Small tables with named rows and columns. After each table, cells are looked up by row and column.

Table Silumor
columns: Ruk, Tifutub, Vupesi, Rami, Pud
Nit: [63839, -47799, 6284, -60687, 76652]
Gufebiz: [-44235, 80875, 17605, 29992, 13084]
Sis: [-55944, 70659, 33929, -41168, 71082]
Bup: [41899, -20913, 22971, -18169, 75819]
Gev: [53765, 11946, -15554, 47966, 17426]
Taniz: [59278, -17630, 8236, 11634, 19751]
Vonivu: [-47677, -22154, -20484, -20019, -36243]
Sot: [15748, 56309, 42804, -26403, 81955]
Zafup: [-32852, -48014, -43031, -54811, -22224]
Ruruz: [78116, -27005, 73963, -38038, -28978]
Beba: [-12763, -12643, 73452, 35464, -29087]
Fim: [-13702, -36481, -42006, 71340, 70698]
Mopop: [28729, 70081, 30358, -3851, 13265]

Vupesi of Nit: 6284
Tifutub of Sot: 56309
Rami of Gufebiz: 29992
Vupesi of Fim: -42006
Pud of Fim: 70698
Tifutub of Zafup: -48014
Vupesi of Sot: 42804
Rami of Nit: -60687

Vovobez:
,Mizofe,Vabuf,Vuvebut,Sulala,Fasop,Sarura,Morem,Legi,Pib,Nez
Tuta,38,77,23,26,34,-34,-41,62,27,11
Fepeg,16,29,13,15,13,-20,-28,27,12,4
Bona,-24,-57,-10,-11,-21,36,40,-43,-15,-1
Suvog,-15,-39,-4,-5,-13,19,18,-27,-8,-1

Fasop of Fepeg = 13
Sulala of Tuta = 26
Pib of Suvog = -8
Vuvebut of Tuta = 23
Fasop of Tuta = 34
Nez of Fepeg = 4
Morem of Tuta = -41
Mizofe of Fepeg = 16
Sarura of Tuta = -34
Morem of Suvog = 18
Vabuf of Tuta = 77
Mizofe of Bona = -24
Legi of Bona = -43
Pib of Tuta = 27
Vuvebut of Suvog = -4
Vuvebut of Fepeg = 13
Morem of Bona = 40
Mizofe of Suvog = -15

Bonem:
columns: Fale, Fabag, Vupu, Vubal
Pesogo: [3.930, 7.637, 4.317, 5.282]
Ror: [4.784, 1.219, 4.412, 3.483]
Gupot: [4.782, 1.235, 4.412, 3.489]
Rek: [4.793, 1.157, 4.413, 3.467]
Mov: [4.789, 1.189, 4.414, 3.477]
Kora: [3.929, 7.646, 4.317, 5.284]
Nur: [4.795, 1.138, 4.414, 3.462]
Navug: [4.795, 1.140, 4.414, 3.462]

Gupot, Vubal: 3.489
Mov, Fabag: 1.189
Navug, Fabag: 1.140
Rek, Vupu: 4.413
Navug, Vubal: 3.462
Ror, Fabag: 1.219
Gupot, Fale: 4.782
Pesogo, Fabag: 7.637
Gupot, Fabag: 1.235

Monopi.tsv
	Boz	Zodiz
Difo	30	169
Lazape	13	173
Lib	57	169
Dubut	44	167
Nav	37	167
Tikobeb	69	179
Gak	74	188
Lapadul	77	200
Nagado	77	217
Zuro	63	173
Tagu	51	167
Ninalad	22	171

What is the Boz of Difo in Monopi? 30
What is the Zodiz of Dubut in Monopi? 167
What is the Boz of Zuro in Monopi? 63
What is the Boz of Lazape in Monopi? 13
What is the Boz of Nagado in Monopi? 77
What is the Zodiz of Difo in Monopi? 169
What is the Zodiz of Tagu in Monopi? 167
What is the Boz of Tagu in Monopi? 51
What is the Zodiz of Lapadul in Monopi? 200
What is the Boz of Tikobeb in Monopi? 69
What is the Zodiz of Lazape in Monopi? 173
What is the Boz of Nav in Monopi? 37
What is the Boz of Gak in Monopi? 74

Pof.csv
,Mula,Sakiver,Natof
Lir,0.469,0.284,0.470
Bikoba,0.044,0.711,0.053
Vabapu,0.034,0.721,0.043
Dolebi,0.005,0.750,0.014
Totip,0.245,0.509,0.252
Lal,0.653,0.098,0.647
Sinak,0.462,0.291,0.463
Gikune,0.003,0.752,0.012
Kani,0.471,0.282,0.471

Mula of Vabapu = 0.034
Mula of Kani = 0.471
Natof of Vabapu = 0.043
Sakiver of Lal = 0.098
Sakiver of Dolebi = 0.750
Natof of Totip = 0.252
Sakiver of Totip = 0.509
Sakiver of Sinak = 0.291
Mula of Bikoba = 0.044
Mula of Lal = 0.653
Mula of Lir = 0.469

Sedad =
|  | Bom | Megupud | Gedada | Gulasa |
|---|---|---|---|---|
| Sasal | 0.301 | 0.373 | -0.455 | -0.658 |
| Ved | 0.321 | 0.392 | -0.428 | -0.629 |
| Soz | -0.072 | -0.145 | 0.701 | 0.909 |
| Vovega | 0.277 | 0.349 | -0.484 | -0.688 |
| Lipa | 0.277 | 0.349 | -0.483 | -0.687 |
| Dol | 0.311 | 0.383 | -0.443 | -0.645 |
| Dom | -0.067 | -0.141 | 0.704 | 0.911 |
| Bobekeg | 0.299 | 0.371 | -0.454 | -0.656 |
| Dok | -0.071 | -0.144 | 0.702 | 0.909 |

What is the Megupud of Dom in Sedad? -0.141
What is the Megupud of Soz in Sedad? -0.145
What is the Bom of Dom in Sedad? -0.067
What is the Gulasa of Ved in Sedad? -0.629
What is the Gedada of Dol in Sedad? -0.443
What is the Megupud of Lipa in Sedad? 0.349
What is the Bom of Lipa in Sedad? 0.277
What is the Gedada of Bobekeg in Sedad? -0.454
What is the Bom of Vovega in Sedad? 0.277

